Here is a tiny trained network, its code and every weight. The questions are about switching its units off for an input and a class, where a switched-off unit gives its printed mean instead of its output.

import numpy as np


def w(rows, s, z=0):
    codes = np.array(rows[::2]) - 128.0
    scale = np.full(codes.shape[1], s)
    scale[-1] = z or s
    return codes * scale


def norm(h):
    return h / np.sqrt((h * h).mean(-1, keepdims=True) + 1e-5)


def f(y):
    return np.maximum(y, 0)


def log_softmax(a):
    a = a - a.max(-1, keepdims=True)
    return a - np.log(np.exp(a).sum(-1, keepdims=True))


def net(x, mask):
    res = np.array(x, float).reshape(1, 4) / 4 @ E
    u = 0
    for l in range(2):
        y = f(norm(res) @ A[l][:, :-1].T + A[l][:, -1])
        res = res + np.where(mask[u : u + 7], y, B[l][:, -1]) @ B[l][:, :-1]
        u += 7
    return log_softmax(norm(res)[-1] @ U[:, :-1].T + U[:, -1])


A, B = {}, {}
E = w([
[124,147,120,81,133,116,200,129,92],'x0',
[138,227,90,1,132,50,92,142,121],'x1',
[106,108,155,126,47,106,117,143,177],'x2',
[120,102,158,52,64,136,148,131,118],'x3',
],0.0092)
A[0] = w([
[136,175,124,168,165,105,68,119,151,117],'0.n1',
[133,72,125,223,225,191,230,126,57,60],'0.n2',
[141,102,134,51,54,126,182,124,131,43],'0.n3',
[104,93,123,128,129,150,129,145,103,104],'0.n4',
[128,41,142,248,81,166,121,129,159,6],'0.n5',
[142,140,119,111,134,119,153,117,116,13],'0.n6',
[138,57,145,235,97,164,103,122,151,28],'0.n7',
],0.014,0.0013)
B[0] = w([
[127,139,119,129,153,138,103,123,154,178],'0.n1',
[196,144,108,107,157,118,253,47,127,252],'0.n2',
[95,158,144,104,111,110,145,158,96,188],'0.n3',
[136,116,117,78,143,161,96,108,160,148],'0.n4',
[116,49,131,169,100,145,66,179,114,243],'0.n5',
[135,114,153,142,99,119,122,140,169,148],'0.n6',
[71,100,165,148,92,175,69,145,122,228],'0.n7',
],0.023,0.016)
A[1] = w([
[97,25,147,244,96,186,69,143,119,12],'1.n1',
[128,187,78,196,202,97,9,147,171,7],'1.n2',
[135,94,112,149,63,115,138,92,172,147],'1.n3',
[97,57,128,205,137,178,94,169,90,49],'1.n4',
[102,84,121,217,144,158,107,164,98,137],'1.n5',
[171,100,97,185,111,111,106,114,118,98],'1.n6',
[189,76,144,119,96,136,89,78,147,155],'1.n7',
],0.013,0.002)
B[1] = w([
[63,12,194,174,71,197,12,173,100,251],'1.n1',
[209,112,45,243,235,67,83,214,188,193],'1.n2',
[73,234,138,145,172,142,66,73,93,158],'1.n3',
[143,93,103,104,42,176,28,38,156,211],'1.n4',
[101,86,168,142,43,134,129,79,211,191],'1.n5',
[163,79,155,35,96,107,129,147,198,152],'1.n6',
[57,225,140,118,135,151,82,100,94,170],'1.n7',
],0.011,0.015)
U = w([
[81,201,143,43,80,80,125,219,109,215],'0',
[177,161,64,150,201,94,75,195,195,51],'1',
[95,36,161,147,60,224,52,113,143,250],'2',
[199,134,106,99,170,168,252,42,133,6],'3',
],0.012,0.0012)

Each question gives the input, the list of numbers given to net, and the class t.
The units are the neurons (one row each of A and B). Each row of codes is followed by its name. A weight is (code - 128) times the scale printed after its matrix; where a second scale follows, it is the last column's (A, B and U).
mask holds one flag per neuron, layer by layer. A switched-off neuron (its flag False) gives its mean, the last column of its row in B, instead of its output. The means were averaged over made-up inputs and are rounded, as every weight is.
A unit's drop is (log p(t) with every unit on - log p(t) with that unit switched off) / (log p(t) with every unit on - log p(t) with every unit switched off).
The circuit of an input: a set's keep is (log p(t) with only the set's units on - log p(t) with every unit switched off) / (log p(t) with every unit on - log p(t) with every unit switched off). Starting from the 12 units with the biggest drops (on a tie, the unit counted first), units are removed one at a time, each time the one whose removal leaves the highest keep (on an exact tie, the one counted first), for as long as the keep stays at least 0.8.
circuit, biggest first: the units of the circuit, biggest drop first
k most important neurons: the k neurons with the biggest drops, biggest first
k most important neurons of layer l: the k neurons of layer l with the biggest drops, biggest first
drop when u is switched off: that unit's drop, to one decimal
input [6,-7,-4,-7], class 3: circuit, biggest first	(0.n2)
input [2,5,-6,2], class 0: 3 most important neurons of layer 0	(0.n5, 0.n2, 0.n7)
input [-6,8,2,3], class 0: 3 most important neurons	(0.n5, 0.n2, 0.n3)
input [-1,4,3,1], class 0: 2 most important neurons	(0.n5, 0.n2)
input [8,3,6,-5], class 0: 2 most important neurons of layer 0	(0.n5, 0.n2)
input [-4,4,3,-2], class 1: 2 most important neurons of layer 0	(0.n2, 0.n5)
input [3,1,7,-3], class 0: 3 most important neurons of layer 0	(0.n5, 0.n2, 0.n7)
input [0,0,-2,4], class 0: 2 most important neurons	(0.n5, 0.n2)
input [-1,1,-1,-1], class 1: 3 most important neurons	(0.n2, 0.n5, 0.n7)
input [-3,4,-3,-4], class 1: 3 most important neurons of layer 0	(0.n2, 0.n5, 0.n7)
input [3,0,-8,-6], class 3: drop when 1.n6 is switched off	0.0
input [6,7,-8,-5], class 1: drop when 0.n5 is switched off	0.1
input [-6,8,-7,-4], class 1: drop when 0.n2 is switched off	0.2
input [-3,4,8,-6], class 1: drop when 0.n7 is switched off	0.2
input [-7,7,5,4], class 0: most important neuron	(0.n5)
